Each row has a name. Each question is about the rows just above it.

Nam: [126 127 136 124]
rabu: [140 144 125 107]
lev: [142 175  83  72]
lupag: [124 120 127 124]
gedof: [147 163  96 106]
fova: [190  91 200 200]
taf: [128 134 121 199]
ror: [147 163  96  47]
gini: [137 142 141 137]
How many times does fova hold [200]?	2
How many times does gini hold [138]?	0

pef: [206  78  26 170  78  90]
Ros: [ 95  91  90 138 208 102]
Voma: [179  95 208  76  69  69]
sevas: [116  83 185 111 125 148]
maval: [ 70  70  70  70 104  70]
Count of [206] in pef:	1
Count of [70] in maval:	5
How many times does maval hold [69]?	0
Times [90] occurs in pef:	1

rus: [147 157 156 154 154 154 159 161 164 170 174 184 102 203 212 132 214]
nov: [131 131 169 138 101 169 165 161 138 131 130 169 101 101 138 152 169]
Topov: [122 119 122 124 119 137 137 103 137 112 100  86  84  86  90 103 111]
Count of [137] in Topov:	3
Count of [130] in nov:	1
Times [101] occurs in nov:	3
Count of [103] in Topov:	2
Count of [131] in nov:	3

bug: [104 124 120 137 144 151 108 113 139 105 179 100 150 133 117 128 152 172
 119 113 150 131  83 124  87]
Lek: [109 136 112 127 149 159 114 119 102 114 136 119 105 131  87  99 188 173
 157 160 127 149 107 113 126]
Rar: [111 163 119 111 111 148 137 140 172 159 111 172 164 111  90  77 195 147
 172 203  92 145 172 111 183]
tenam: [150 156 124 110 109 135 141 141  79 160  50 146 172 129 102  89 172 124
 164 191  93 141 175 109 187]
zipe: [100 124 117 179 149 154 106 113 179 102 179 103  79 133 109 122 160 175
 127 119 150 179  81 122  88]
pibek: [145 163 119 111 111 148 137 140  68 159  52 138 115 130  90  77 195 147
 172 203  92 145 168 103 183]
vosig: [126 145 113 120 140 152 124 129  84 130  93 171 135 128  83  88 191 157
 171 185 110 151 136 108 160]
zadi: [134 156 124 110 109 135 141 141 106 160 102 106 172 129 102 102 172 135
 164 160 127 148 106 112 126]
Count of [134] in zadi:	1
Times [172] occurs in Rar:	4
How many times does zipe hold [179]?	4
Count of [124] in tenam:	2
Count of [102] in zadi:	3
How many times does bug hold [150]?	2

dozu: [128 121 132 130 155 129 123 156 141 129 140 128 133 155 133 136 132 122
 151 128 116]
Roz: [128  95 128 153 194 112 119 178 129 129 156 128 166 161 135 178 129 129
 222 128 128]
fasu: [128 182 132 130 149 224 164 107 139 129 137 190 184 155 133 136 132  59
 144 218 116]
kugi: [128 120 131 130 155 129 123 156 156 135 162 124 137 155 133 136 132 122
 151 156 116]
pudi: [128 139 139 136 153 152 162 127 141 127 111 166 168 155 133 112 132 106
 153 162 106]
zosod: [128 124 132 130 146 129 123 147 141 129 137 128 133 146 133 136 132 132
 151 128 116]
Nazam: [128 125 132 140 148 130 136 136 141 125 125 136 142 146 133 136 132 122
 151 136 116]
Vas: [128 111 166 164 185 123 123 160 146 129 118 152 184 159 139 188 132 122
 230 128  65]
mesuf: [130 109 118 117 172 129 114 173 146 149 206 112 133 165 133 133 132 122
 151 128 116]
tur: [129 124 111 112 155 149 123 156 141 141 134 126 133 155 133 121 132 120
 138 134 127]
Bis: [128 124 132 130 154 129 123 143 141 129 137 128 133 144 133 136 132 122
 140 128 118]
Count of [155] in tur:	2
Times [166] occurs in pudi:	1
Count of [156] in kugi:	3
Count of [112] in pudi:	1
Count of [133] in Nazam:	1
Times [129] occurs in Roz:	4
How many times does Nazam hold [136]?	5

bigu: [150 121 105  95 129 109 188 109 120 107 183 112 106 140 177 119 129 109
 151 119 216 150 132 111 104 145]
nim: [121 126 167 146 135 178 101 126 126 113  77 126 104 114 117 121 118  93
 136 131  66 121 146 139 133 101]
pur: [139 177 147 134 135 139 101 126 147 139 145 126 104 114 117 139 118  93
 136 131  66 147 139 147 147 159]
mas: [150 121 105  95 129 120 188 119 120 107 183 119 120 138 177 121 108 109
 151 127  46 139  66 147 119 146]
How many times does nim hold [126]?	4
Times [109] occurs in bigu:	3
Times [147] occurs in pur:	5
Times [119] occurs in mas:	3
How many times does nim hold [121]?	3
How many times does pur hold [139]?	5

